Below is a small trained network, with its code and all its weights. Each question gives an input and a target symbol and asks what happens when units are switched off, that is, made to give their printed mean instead of their output.

import numpy as np


def w(rows, s, z=0):
    codes = np.array(rows[::2]) - 128.0
    scale = np.full(codes.shape[1], s)
    scale[-1] = z or s
    return codes * scale


def f(y):
    return np.maximum(y, 0)


def softmax(a):
    e = np.exp(a - a.max(-1, keepdims=True))
    return e / e.sum(-1, keepdims=True)


def log_softmax(a):
    a = a - a.max(-1, keepdims=True)
    return a - np.log(np.exp(a).sum(-1, keepdims=True))


def net(x, mask):
    ids = ['αβγδεζηλμπστφψ'.index(c) for c in x.split()]
    T = len(ids)
    res = E[ids] + P[:T]
    u = 0
    for l in range(2):
        q, k, v = (res @ M[l].T for M in (Q, K, V))
        z = softmax(np.where(np.tri(T) > 0, q @ k.T / 4**0.5, -1e9)) @ v
        res = res + np.where(mask[u], z, O[l][:, -1]) @ O[l][:, :-1]
        u += 1
        y = f(res @ A[l][:, :-1].T + A[l][:, -1])
        res = res + np.where(mask[u : u + 16], y, B[l][:, -1]) @ B[l][:, :-1]
        u += 16
    return log_softmax(res[-1] @ U[:, :-1].T + U[:, -1])


Q, K, V, O, A, B = {}, {}, {}, {}, {}, {}
E = w([
[192,138,132,129,129,180,142],'α',
[73,199,64,127,150,120,155],'β',
[95,165,88,68,104,95,161],'γ',
[109,133,132,114,98,170,107],'δ',
[119,129,132,84,142,253,180],'ε',
[70,138,112,143,118,188,128],'ζ',
[141,105,72,198,137,121,136],'η',
[196,163,93,92,142,151,203],'λ',
[140,112,188,206,80,149,123],'μ',
[168,184,183,98,103,152,122],'π',
[150,101,97,72,137,182,137],'σ',
[95,157,119,172,92,89,166],'τ',
[119,168,139,77,117,157,123],'φ',
[144,188,129,131,89,84,195],'ψ',
],0.016)
P = w([
[145,85,3,147,96,144,86],'0',
[84,120,163,100,178,121,109],'1',
[82,137,115,94,64,124,144],'2',
[202,211,103,190,128,196,85],'3',
[64,108,164,125,207,111,125],'4',
[91,121,114,114,74,127,147],'5',
[199,201,99,212,128,217,118],'6',
[51,100,165,153,238,91,133],'7',
[97,120,111,122,84,122,131],'8',
[180,187,93,229,143,217,131],'9',
[71,93,169,144,222,116,179],'10',
[102,109,111,137,90,132,152],'11',
],0.015)
Q[0] = w([
[97,153,91,168,141,133,86],'L0H1',
[61,1,111,22,83,80,146],'L0H1',
[162,101,135,157,112,87,84],'L0H1',
[112,159,189,180,83,187,174],'L0H1',
],0.014)
K[0] = w([
[88,130,107,126,157,121,107],'L0H1',
[136,154,88,150,6,192,110],'L0H1',
[137,94,116,103,122,135,107],'L0H1',
[128,38,192,181,170,119,126],'L0H1',
],0.016)
V[0] = w([
[99,156,131,166,162,117,170],'L0H1',
[113,114,138,137,83,155,135],'L0H1',
[181,99,147,123,131,115,174],'L0H1',
[160,136,76,50,171,68,1],'L0H1',
],0.0091)
O[0] = w([
[111,163,108,80,124,173,137,174],'L0H1',
[129,92,83,92,175,181,143,150],'L0H1',
[132,84,112,97,106,114,113,118],'L0H1',
[116,88,123,157,131,199,245,2],'L0H1',
],0.011,0.0077)
A[0] = w([
[168,74,121,107,80,73,142,51],'L0N1',
[139,181,107,66,138,99,160,98],'L0N2',
[65,115,142,98,165,194,107,47],'L0N3',
[82,116,91,119,60,86,144,178],'L0N4',
[105,156,125,169,206,122,125,77],'L0N5',
[70,130,139,103,91,108,173,75],'L0N6',
[136,97,78,100,75,91,187,27],'L0N7',
[152,146,131,151,51,57,140,110],'L0N8',
[165,155,126,82,195,101,172,155],'L0N9',
[123,78,70,59,117,143,129,2],'L0N10',
[143,92,83,126,194,142,136,161],'L0N11',
[82,83,150,65,135,105,128,134],'L0N12',
[198,6,87,127,82,113,122,58],'L0N13',
[85,140,178,53,137,90,92,86],'L0N14',
[111,133,148,169,79,140,110,44],'L0N15',
[142,96,140,168,196,106,138,156],'L0N16',
],0.012,0.0071)
B[0] = w([
[97,191,222,213,143,199,82,134],'L0N1',
[214,27,161,141,153,150,92,215],'L0N2',
[181,80,113,120,117,53,47,158],'L0N3',
[107,214,138,175,165,92,102,225],'L0N4',
[186,89,177,81,91,157,143,177],'L0N5',
[96,86,126,109,135,129,33,147],'L0N6',
[228,138,186,230,158,133,130,146],'L0N7',
[131,144,115,138,115,159,85,218],'L0N8',
[82,137,175,149,64,119,69,202],'L0N9',
[186,50,140,186,211,149,254,139],'L0N10',
[87,172,216,208,80,114,127,169],'L0N11',
[157,116,182,177,162,241,145,182],'L0N12',
[69,113,173,210,36,163,116,156],'L0N13',
[68,118,134,123,108,163,206,255],'L0N14',
[178,150,66,33,149,105,153,168],'L0N15',
[103,91,173,35,124,148,82,163],'L0N16',
],0.0083,0.0063)
Q[1] = w([
[192,100,137,170,218,75,154],'L1H1',
[53,99,110,110,127,150,92],'L1H1',
[171,243,16,144,154,205,121],'L1H1',
[48,94,234,104,126,1,124],'L1H1',
],0.011)
K[1] = w([
[126,91,119,183,170,79,157],'L1H1',
[46,108,72,132,96,127,112],'L1H1',
[104,151,221,32,203,28,101],'L1H1',
[119,176,71,246,28,188,96],'L1H1',
],0.011)
V[1] = w([
[120,222,155,124,70,37,152],'L1H1',
[181,189,138,47,33,222,106],'L1H1',
[123,171,191,169,219,170,254],'L1H1',
[206,61,169,142,50,120,83],'L1H1',
],0.0086)
O[1] = w([
[117,186,92,53,41,132,96,134],'L1H1',
[148,83,216,96,90,69,186,151],'L1H1',
[117,81,77,88,110,180,128,113],'L1H1',
[249,116,154,99,113,79,111,254],'L1H1',
],0.013,0.0086)
A[1] = w([
[134,197,70,165,117,145,166,27],'L1N1',
[110,156,157,159,113,116,140,243],'L1N2',
[195,92,88,137,87,155,125,24],'L1N3',
[161,93,106,75,111,140,209,113],'L1N4',
[85,140,108,192,119,54,152,117],'L1N5',
[39,200,129,147,181,148,92,96],'L1N6',
[169,146,154,149,228,111,142,30],'L1N7',
[54,140,62,96,189,91,134,108],'L1N8',
[104,58,86,144,146,76,157,10],'L1N9',
[146,99,108,180,189,100,117,48],'L1N10',
[145,111,100,143,170,136,227,53],'L1N11',
[139,63,121,123,191,71,127,104],'L1N12',
[92,175,77,75,250,46,141,104],'L1N13',
[187,120,170,123,73,140,142,178],'L1N14',
[111,74,89,165,140,75,158,2],'L1N15',
[149,70,102,167,175,151,74,160],'L1N16',
],0.013,0.0094)
B[1] = w([
[164,105,196,5,176,153,130,138],'L1N1',
[128,66,107,130,167,206,126,194],'L1N2',
[80,135,120,70,110,66,144,160],'L1N3',
[181,68,108,168,124,127,100,139],'L1N4',
[191,134,43,38,148,200,86,142],'L1N5',
[150,73,106,181,68,51,152,151],'L1N6',
[88,50,52,70,128,86,56,162],'L1N7',
[138,196,173,102,208,82,172,138],'L1N8',
[43,245,120,64,212,47,131,128],'L1N9',
[16,193,167,73,129,89,146,135],'L1N10',
[175,42,190,152,37,110,69,132],'L1N11',
[148,208,119,84,89,148,209,148],'L1N12',
[63,172,222,49,142,97,99,130],'L1N13',
[80,176,106,147,151,113,159,254],'L1N14',
[92,81,44,15,185,26,36,128],'L1N15',
[185,155,139,161,152,157,122,170],'L1N16',
],0.011,0.025)
U = w([
[44,90,61,141,84,168,175,253],'α',
[76,200,127,58,31,182,114,153],'β',
[180,97,85,91,49,123,66,26],'γ',
[188,109,208,126,96,159,126,140],'δ',
[66,112,2,137,170,180,98,58],'ε',
[32,149,125,102,203,216,209,74],'ζ',
[74,90,149,154,150,188,67,184],'η',
[145,150,96,115,130,163,137,37],'λ',
[118,87,110,164,45,102,62,191],'μ',
[86,129,115,108,170,82,73,86],'π',
[197,206,159,210,84,105,13,80],'σ',
[154,68,150,185,86,127,101,194],'τ',
[200,182,130,144,33,74,159,75],'φ',
[120,167,213,151,85,141,191,122],'ψ',
],0.0077,0.0044)

Each question gives the input, a string of symbols that net reads in full, and the target symbol t.
The units are the heads (4 rows each of Q, K, V and O) and the neurons (one row each of A and B). Each row of codes is followed by its name. A weight is (code - 128) times the scale printed after its matrix; where a second scale follows, it is the last column's (O, A, B and U).
mask holds one flag per unit, layer by layer, with each layer's heads first. A switched-off unit (its flag False) gives its mean, the last column of its rows in O or B, instead of its output. The means were averaged over made-up inputs and are rounded, as every weight is.
A unit's drop is (log p(t) with every unit on - log p(t) with that unit switched off) / (log p(t) with every unit on - log p(t) with every unit switched off).
most important unit: the unit with the biggest drop
top k neurons: the k neurons with the biggest drops, biggest first
top k neurons in layer l: the k neurons of layer l with the biggest drops, biggest first
input β φ μ μ ψ, target α: top neuron in layer 1 : [L1N6]
input μ μ γ, target η: top 2 neurons in layer 0 : [L0N12 L0N4]
input μ γ μ ψ λ μ β λ μ μ ε, target π: top 2 neurons in layer 1 : [L1N7 L1N14]
input φ λ ψ φ, target φ: top 2 neurons : [L0N9 L1N2]
input π ψ μ π ε γ, target η: top 2 neurons : [L0N4 L0N12]
input η μ δ μ σ, target σ: top 2 neurons : [L0N11 L1N16]
input η λ ε, target δ: top 2 neurons : [L1N12 L1N11]
input ε μ μ ψ μ, target ζ: top 3 neurons : [L1N12 L1N10 L0N11]
input μ λ β μ λ ζ μ λ σ μ φ, target π: top 2 neurons : [L0N13 L1N7]
input φ β ε λ μ μ φ λ μ μ η, target η: top 3 neurons in layer 1 : [L1N14 L1N6 L1N3]
input μ α μ ε μ ε λ μ α β, target σ: top 3 neurons in layer 0 : [L0N2 L0N14 L0N15]
input τ μ ψ π η β δ λ λ φ, target φ: top 2 neurons : [L0N11 L0N9]
input λ β β μ α μ φ λ π α ψ, target γ: top 2 neurons in layer 1 : [L1N4 L1N3]
input μ φ φ λ η λ μ μ, target π: top 3 neurons : [L0N13 L1N7 L1N14]
input ε μ μ μ λ τ μ, target φ: most important unit : L0N11
input ψ ψ μ λ, target β: top 2 neurons in layer 0 : [L0N9 L0N4]
input ζ γ μ ψ λ ψ ψ δ, target τ: top 3 neurons in layer 0 : [L0N2 L0N11 L0N12]
input μ ζ λ ε, target ε: top 2 neurons in layer 0 : [L0N3 L0N4]
input ζ ζ λ λ ψ, target τ: top 3 neurons : [L1N6 L0N11 L1N14]
input λ μ ζ λ φ, target γ: top 2 neurons : [L0N11 L0N7]
input λ λ μ μ φ η, target ε: most important unit : L1N5
input μ ψ ψ λ ψ η λ, target β: top 2 neurons : [L0N9 L1N3]
input γ α λ μ μ ψ μ τ β, target π: top 2 neurons in layer 0 : [L0N4 L0N11]
input ψ μ μ μ π, target β: top 2 neurons : [L0N4 L0N7]
input μ φ φ φ, target τ: top 2 neurons in layer 0 : [L0N12 L0N4]
input μ μ ψ, target σ: top 3 neurons : [L0N8 L0N2 L0N6]
input ε μ σ μ μ λ τ μ η μ ψ, target ζ: top 3 neurons in layer 0 : [L0N9 L0N13 L0N11]
input β π μ ψ, target α: top neuron in layer 1 : [L1N16]
input μ β μ ψ μ μ μ φ π μ, target τ: top 2 neurons in layer 1 : [L1N11 L1N4]
input ψ π λ μ μ, target β: top 2 neurons : [L0N4 L0N7]
